Each row has a hidden value; after the row comes its tier, the name of the range that the value falls in. Each part has its own.
[-167   15  174 -254   97  -13 -175   30  -35  139  172  155  -52 -126
  -43   13 -104 -210  162  -42  -73  234 -213  -84  -36   50   48   63
 -139 -149  -27 -123   -8 -124  120   46   55  -52  131 -263  181  -78
 -216  255  -41  105  -56 -175 -181   82] : J324
[-114   45  141  -95   84 -142 -137  -29  116   44   42   64  -25  -70
   10   29  -71 -170  173  -76  -40  209 -230   19 -151  140  -28  -32
 -163  -76   61  -95  -14  -58   52 -102   11   25   66 -130   66   40
  -10  200  -60  195    6 -148  -42   99] : J679
[-129 -175   33   67  -54   19   23  287  110  -15 -167   43   14  -30
   86   51  -55   36   79 -116 -137  257  294   15 -153   -4  -90  103
 -126   32    1 -189   82    1  -73  107  -67 -131  132 -206  -46  111
    1   43   98  183 -224   22  210  -59] : J607
[ -95 -101   10  151  -57   88   32  194   10   68  -36   12  -22   11
   62   45  -23   32   -3  -41  -75   72  122    8 -105  -81 -209   70
 -221   21  -91 -179   87   16   11  -72  150  -72  -41  -72   23   50
 -100   24   32  112  -64  127  124   69] : J158
[   9  -69   53  146   49   80  -59  -31   21   33  -52   37  -19   12
   36   79   65   72   10   22  -71    6  101   54 -108  -70 -117  -88
 -283 -126  -35  -79  -13    7 -134  -48   24 -106    2  -17  102  -11
  -23   52   57  -20  -47   48  -17   -5] : J679
[-158 -177  130  -11  138   55 -476  -77   24  228   54   30  -17 -187
  -86    2 -162 -100  344  105 -137  587 -110 -242 -300   72    8   59
   36 -138  109 -396   84 -250   33   20 -386   15  281 -535   99  -16
 -101  119  193  188 -253  -92  -19  248] : J672
[-135  -87 -138 -191   -8  285  121  133  123  -34   72  -89  167   95
  163 -155 -132 -190  134  107 -187  168   40  -97  -68  190 -125   48
   73   41 -102 -105   14  105  -16  138   85  -77   82  118 -269  200
  135   -2   66  155 -162   31  107  -34] : J901
[-126 -107  -22 -233   60  272   -2  106    1   30  179   22  100  -12
   89  -85 -207 -200  117  108 -208  204  -95 -162   25   84 -150  212
  -10  -23  -95 -182  -26    4   68  186   83 -118  168  -32  -83   27
  -55   98   25   98 -141  -46  -40   72] : J679
[  94 -108  -22  219  -26 -113  -32   65 -100 -200  -89   29   78   66
 -109   83  168   72  -92  -84    1 -211  145  275  135  -39 -141  -41
 -332 -172  250  349 -152  -70 -157  210  -40  -24  116  279  191 -120
  -57 -132  -54 -179 -190   -7 -217   26] : J673
[ 161  -57  -25  229  -48 -117  -35    0  -27 -244 -108  -10  170  117
  -64   54  225   62  -82  -34   -3 -176  183  263   93  104 -161  -62
 -329 -221  288  429 -161  -31 -246  212  -86    5  171  329  187  -84
   18 -208   -3 -213 -144   -5 -155    6] : J673
[ 262 -124  304 -533  -68  570  300  109  -39  -70  285 -145  202   76
   97 -383 -510 -105 -157  433 -127  133 -269 -100  256   78 -361  197
  207  183 -394  255 -291   81   12  170  150 -313   77  273 -229 -268
   34 -242   -8  -76  238   95   51  234] : J607
[-138   -9   -4 -119  -78  104  112  258  -35   21   39    9   47   21
  131   -3  -63  -90  -22  -90 -101   78   59   27   33   51 -115   63
 -128  -50  -38  -79   21  116   -8   82  189 -102   55  110   21   58
  -73  -12   30  145  -86  -36  -24  -48] : J469
[-126   -7  -34  129  108  146 -179 -207  293   89   10  -14   37    7
   69  -38   15  -54  199   92 -145  120  -42 -114 -257  192  -75  -86
 -170  -91   39 -222  -16   -9 -170  -82  -23   -7   65  -91  -60   72
   83  168   74  158 -107   47  148   22] : J607
[-104 -147  -69  170  -49 -160   59  292  -26 -157 -239  -24   32   75
    2  154   84  114  -63 -211  -51   75  260  250 -108  -36 -133  -83
 -287  -20  194   81  -68   -8  -27  -54   63  -76 -114   77   77  156
  -59  -86    5  101 -218   50  113 -112] : J672
[-137  -67  -33   15   12  227  -59  -30  194  108   43   13   54   60
   57  -98  -90  -80  175  170 -179  149   31 -144 -169  121 -155   40
  -83   13 -126 -229   95   -5  -37   46   18    1   62 -137 -184  134
   84   88   50  132 -128   87  193   50] : J469
[ 499  -67  485  545  -49 -129 -194  -22 -229  -95 -369  106 -172   95
  -73  290  348  297  -89  151    5 -241  324   -6 -167 -427  -41 -437
 -492 -368 -125   27  311   14 -326 -253 -218 -213  149  -53  467 -218
  117  -83  189 -198  -88  210 -225  121] : J607
[ 268  -61  125  383  159  202  -98 -314    7  -13  105   53  -45   17
  -12   69  114   57   70  207   -1 -307   -9  -15   10 -308 -303  -54
 -429 -176 -212  -41   39  -44 -218  -86  -24  -80   50  154  114 -263
   58  156    4 -248  142  158 -198  250] : J824
[-264  -78  -13  -26   -2  191 -249 -111  158  272   12   60  -32  -75
    8  -21  -70  170  103   21 -148  315  256  -12 -186   79  -26 -141
 -167 -134   -7 -217  -13  -50 -229   87 -309    5   20 -278  -50   56
 -128  -46  187   51  -73  -77  141 -176] : J679
[-143  -32   25   -5 -161 -307   40  382    7  -95 -172  -28  -13  -83
   80   50   38   12   32 -354    0  189  117  233  -94   77   20 -142
 -100    6  187  -47  103  120  -32  -39  -47   -4   58   32   31  166
  -24 -110   31  269  -68  -95   17  -84] : J607
[-131  -83  118  142 -185 -238   45  442   82  -37 -187   11  -75 -104
   98   84  -53   -7   12 -361  -10  167  160  112  -94    2  -79   70
 -128   86   96 -143  167   69  -21  -34  -31  -37  150  -69   29   45
  -50   -5   10  341 -105  -46   95   71] : J607
[ -57 -132  -93   62  -56  167   68   57   86  -17 -177 -127  119  194
   36  -22  -24   99 -177   92 -141   27  124  166 -112  228 -139 -112
 -103  -18  131  183 -247   64 -130   29  137 -107  -94  190  -56  137
   72 -217   28   46 -230   76  152  -96] : J878
[ -12  -88  125   96  138   15  -47 -123  -23  190   73   92  -94   -6
 -123  104   42   14   94   92  -21   -3   -6  149  -73 -154 -133   13
 -298 -122 -218  -60   30  -38   48 -108  201  -42 -103 -233  125  -72
  -60  194  -88 -129  144  -11  -70  121] : J462
[ 122 -132  -57   -8 -146  413  262  157   46   31  -46 -415  248  161
  205 -264 -155  -27 -298  213  -18  112 -181   96 -121  378 -257   10
  244  158   32  205 -358  197  -74 -135  433 -223  -85  404  -77   23
   87 -414  107  137  -18  267  194  216] : J462
[ -41  -32   82   55   96  -76 -196 -123  160   16    4  -50  -13  -95
   10    4   13  -32  171  -57  -35  184 -112   28 -217  113   -8 -194
 -131 -101   86  -93  -29  -12 -110 -203 -124  -12   41  -85   51   -6
   -2   93   44  126   58  -49  -16   78] : J158
[-129  -20   81 -262  -25  -48   -2  135  -35    9   98  103   27  -16
  -34   -4 -101  -72    2  -53 -148  104  -69   98  103  121  -62   69
 -160  -90   13   42  -55   50   59  145  106  -46   83  -45   57   10
 -139    9  -95   29    6 -176  -96  -55] : J824
[-199  142   94 -232  -84   30   64  108  106  179  167  -10   33   40
   69  -74  -35 -207  102  -53   -7  168  -32   -6  -79  222  -46  -50
  -90  -79 -183   20  105  106   58 -154  255   53  -66  -46    5   62
 -103   60  -18  165  190  -79   54   10] : J672
[ 109   20   95  314  156   72 -167 -336  232   -6  -25  -10  -33   45
   38   62  129    0  118  113  -52 -143  -77  -49 -219   14 -123 -228
 -338 -164  -36  -70  -10    3 -236 -261  -11  -41    4   76   65  -74
  132  201   14    9   48   94  -20  116] : J679
[ -11   35   82  234 -154  -19   21  253  -94   40  -62   20  -52  -45
  133   44   61   72  -83 -137   60    5   17   46  -95 -143 -223  -36
 -310    0    0 -190  118   20  -31 -155  151  -48  -45   76  178    7
 -156  -67   81  159   -2  188   46  115] : J901
[-102   76  109 -219  -89   86  117   85   75   81  173   26  -11   33
   54  -87 -100 -119    3  -33  -50  -42  -36   45   89   86 -102  -53
 -131  -32 -225   79   52  141   -8  -29  174   -7  -31  119  -75  -36
  -67   26  -89   66  205  -88  -59   -5] : J679
[-200  -50   92 -180  226 -101 -365  -31    5   10   59  140   33  -61
  -82   58 -149 -333  386   78 -168  459 -328 -231 -241  129    9   92
  -93 -136  184 -268   22 -309  237   48 -151   50  208 -368   89  142
  -19  334   -5  250 -390 -156  -81  181] : J158
[-131 -186   23   31    1 -106 -125  144   35    9  -64   33    1 -127
  -34   67  -35  121  103 -163  -79  321  223  149 -109  -26  -87   16
 -174  -46   97 -102   -3  -56  -73   56 -229  -39   70 -241   39   37
 -141  -42   81   41  -34  -81   84  -45] : J462
[  70  -94  -53  179  -42   39    7   13   24 -112 -107    8  147  135
  -51  -10  165   56 -113   59  -45 -118  146  183   -3  140 -139   -2
 -266 -116  181  317 -199  -72 -154  195   98  -58   69  149  130  -15
  -35 -129  -15 -163 -210  103    6   -8] : J469
[  51  -90   63  327  -40 -130    2  153  -34 -170 -300   71  -20  126
  -37  198  172  192 -142  -90  -59 -153  241  208  -70 -115 -144 -135
 -455 -117  186  132  -76  -42 -147  -19   71 -121  -49  123  209   21
  -10  -45  -10    2 -278  116   47  -88] : J673
[-119 -109  -20   63  -80 -228   13  334  -35  -80 -154 -101  -59 -115
   97   53    7   29   75 -302    5  213   31  179 -188  -54  -12 -216
  -57   63  110 -207  127  111   29 -217  -41  -41  -57   17  -18  195
  -12  -68   60  291  -35    6   11   -3] : J158
[  43   82   91   17   35   86  -23 -126  117    9  129  -70   54  -46
  170   26    1  -27   59  -89   28   50   69   78   -9   35 -182 -126
 -244 -198  -63   45  -36  133 -290 -113 -141  -25   66  269   47 -132
   16  -21  112   -6  287 -131 -124   18] : J878
[   5 -118   22  310  -91 -287   49  270   27  -96 -192  -73  -66  -63
   63   96   51   74   58 -235   33   77   38  221 -193 -112 -197  -75
 -194  121   47 -193  191   95   38 -260   34   21  -61   -2  -26  164
   68  -43  -22  216   66  103  110  153] : J158
[ 214  -45  109  226   94   85  -58 -139  -17 -101   18    6   41    0
   43   67   94   59    2   78  -23 -128    3   69   10 -125 -229  -48
 -345 -183   -1   35  -74   12 -226  -22  -29 -124  105  196  172 -179
   30   17   51 -145   62   63 -151  124] : J469
[ -78   25  109 -111  -53 -123  -54  147  -38  -30   32  115   24  -78
   21   48   10   20   -4 -160  -54  137   46  124   41   46  -78    9
 -284 -140   99   24  -38    5  -65   92  -24  -46   99  -33  182  -30
 -197  -27   11   19   34 -125  -63  -79] : J901
[  84  -58  110   96  246  256 -161 -315    8   91  115  120  -13   34
  -74   33   63  -13  161  319 -126  -58  -88  -99  -93 -148 -133  -41
 -331 -216 -177 -140  -44 -117  -84  -10  104 -137   15 -146  137 -122
    8  266   18 -174  -53  108  -85   92] : J673
[-113  -30   19  165  -68 -116 -137   58  163  -36 -159    3  -58  -38
   48   28   63  159   50 -135  -94  101   95   51 -236   49  -44 -284
 -252  -16  116 -177   69   41 -150 -196 -133   -7  -60  -64  -12  142
  -38  -35   66  198  -48   80  175 -104] : J679
[ -70 -163  134  197  -27   49   84  343 -168    7  -56  108 -221 -106
  -10  150  -57   60 -166 -264   32 -223   71  109  124 -422 -107   58
 -319   33  -59  -70  -40  -74   26   -8  218 -247  -39   86  216 -261
 -279  182  -90  113 -195   83 -203  106] : J469
[-134  -53  -85   55  -49  341   11   20   34  103  -55 -127   22  189
   69  -15  -11  168 -170  164 -231  -49   85  -45 -130  103 -137 -265
 -181  -82  -41 -105 -102  183 -131 -225  288 -165 -245  168   -6  106
  -69 -165   95  117 -132  202  167 -158] : J672
[-240 -295   69 -402  111  138 -369   77  -41  -59  122  144  101    7
 -217  -27 -478 -223  276  179 -373  468   -7 -251  125  108  -98  265
   78  -99  163   -4  -68 -334  132  559 -618   46  431 -234 -192  -15
  -31   27   -7   94 -567 -351 -168  103] : J158
[  38   13   -5  244   30  -98  -43   41  -93  -31  -60  -38  -17  -62
  136  121  127   53   71 -138   96   61   11  172 -160 -187 -195 -184
 -322 -108   56 -173   74   27 -100 -204  -44    0  -77  166  129   83
   25  -19  116   65   69   59  -92   71] : J324
[ -89   22   -1  -49  -37  -53  102  136  -34   34   58  -30  -33   -6
   59  -39  -41  -82   73  -55  -10    1 -181  149  -39  -30 -138 -102
 -120   48  -97 -145  102  131  106 -136  233   21 -119  114  -80  140
   50   20  -78  162  107   17  -41   75] : J469
[-287  -31 -174 -197  -87  291   96  161  127  131   60  -82   68   75
  175 -124  -59 -104   67   -6 -185  135  167  -75 -103  205   10 -124
   53  -22 -140 -167   85  204  -73   41  134  -62  -24   68 -224  230
   11  -35  106  203 -121    1   94 -194] : J679
[-221  -73  -12   65  -46  308  -38   14  217  191  -70   58   -8  117
   75   30  -56   95  -54   75 -248   55  310 -101 -124  128 -101    1
 -227  -92 -100 -138  -14   66 -203   70   66 -115   12 -113  -58   54
  -53   35   86  107 -208   32  223 -176] : J824
[ 259 -130   29  173 -165  115  212  217  -78 -161 -139 -260  218  126
   92 -136  -53  -18 -340   58   96  -81 -165  264   50  218 -299  114
   26  101  245  433 -379   25  -83   88  267 -152   87  510  104 -116
   69 -391   -7   13 -143  180  -30  312] : J469
[-133  -35   27  -73   85   60 -103   45    0   65   97   85   20  -51
   10   -2  -38 -137  181   37 -128  170 -114  -75  -78   30  -73   90
 -155  -95   -7 -229   41  -49   62   62  108  -52  110 -163   70   38
  -71  179   11  108 -134  -19  -32   65] : J673
[  -3    6  164  327  -40    6 -228  -71  145   53  -92   56 -109  -68
   34  100  112  176  -30 -123  -14  -36  173  -37 -160  -65  -77 -219
 -400 -168   63  -71   24  -47 -305 -186 -186  -62   47  -32  216 -176
 -174   35  115   66   -9   78   21   10] : J324
[ -97   63   71  -22   14  295 -108 -116  154  127   95   40   50   55
  121  -21  -49   -3   20  115 -143  102   84 -168 -104  116 -159  -50
 -268 -171  -91  -97  -48    6 -204  -32   -4  -75   30   10   48  -46
  -98   44  128   54  -14   27   98  -59] : J324
[-122 -106  -13   40 -153 -274   55  442  -54 -150 -201  -19   -3  -66
   92   69  -22   39    6 -315  -31  216  106  202 -104  -14  -93  -57
 -127   86  181 -117   99   62   50  -29  -58  -21   22   26  -12  223
  -32 -128   24  266 -132  -19   71  -36] : J679
[ 186  -37  220  218  215  170 -119 -355   39  159   89   95  -73   11
  -75   68   93   -9  147  264    9 -122  -45   17  -95 -205 -153  -52
 -337 -214 -269  -45   21  -85 -140  -80   63  -88   32 -123  153 -218
   92  261   -4 -214  125   58 -149  213] : J607
[-165  -93 -129  -97   71  100   75  110   11   25   48  -88   95   20
   95   21  -31  -68   95  -48 -102  208   68  115  -91   73 -122    3
  -88  -58  -17 -106  -56  109    4  -37  162  -81  -73   47  -48  156
   -4   12   54   89  -16  -44   36  -68] : J672
[ -83  -27  -64  129  -71 -163   62  235   31 -141 -212  -57   49   31
  137  112  102   86    5 -221  -56  100  192  220 -134   39 -104 -166
 -240  -64  187  -70   25  147 -142  -73    3  -49  -24  176   26  210
   84 -112   87  187 -113   -6   88 -154] : J673
[-133  -45   -6  -24   42 -112 -112   90   30  103   14  -77   34 -112
   45  -27   45 -126  230  -78    0  377 -131   40 -294  144   15  -73
    1  -40   58 -242   88    7   90 -193   82   10   13 -245   69  173
  -43   64   85  200   15    7   50  113] : J672
[-136  -98  -62  -88   40  139   67   92  128    5   41  -51  100   93
   58  -25  -63 -111  111   69 -197  155   53  -34 -108  163 -136   64
  -74  -14  -97  -99   15  105   32  -38  208  -79  -10  -50 -115  150
   33   67   -6  113  -52   20  150  -19] : J672
[ 181  -12  177  237  293   67 -115 -472  280   -9  -60   10  -15  155
  -17  135   75  -80  171  261 -107 -133 -100    6 -231   49 -134 -172
 -332 -209 -137   37  -63   10 -193 -240   43  -67    3   24    7  -44
  349  321  -74  -65   57  -30  -36  130] : J324
[ 382 -158  243  276  144  133  -66 -144 -407   56  -43  126 -127   59
 -130  193  260  164  -20  299   12 -269  144  105    7 -552  -99 -234
 -400 -328 -333   -5  158  -31  -94  -47   63 -225  -13  -56  349 -192
   26   50   73 -442   20  163 -416  136] : J679
[ -98   53    8 -278   -4  191  135   43  108  -15  213   11   91   84
   91 -144 -137 -208   97  107 -152   -2 -139  -66   63  148 -163   32
  -87    5 -211  -17   21  126   49   32  234  -33   -3  143 -180   70
   31   88  -88   84  100  -21   19    0] : J901
[ 120    0  117  469    3 -272 -207    6   98 -224 -216  -55  -64 -104
  112  183  140  122   22 -291   72  -28    7   98 -202 -102 -156 -273
 -403 -112  311  -75    8  -21 -277 -312 -294  -16   78  244  207  -79
   15   -6   97  195  -27   50  -68  127] : J324
[-133 -104   39 -160  181   10   33 -102  125   45  104    2  -54   41
  -94   27 -161 -127  155   47 -137   13 -155  148  -13   22  -87  -47
 -111   -6 -162    0  -67   61  102  -96  159  -26 -121  -25 -170   42
  110  229 -203   59   94 -166  -68   39] : J462
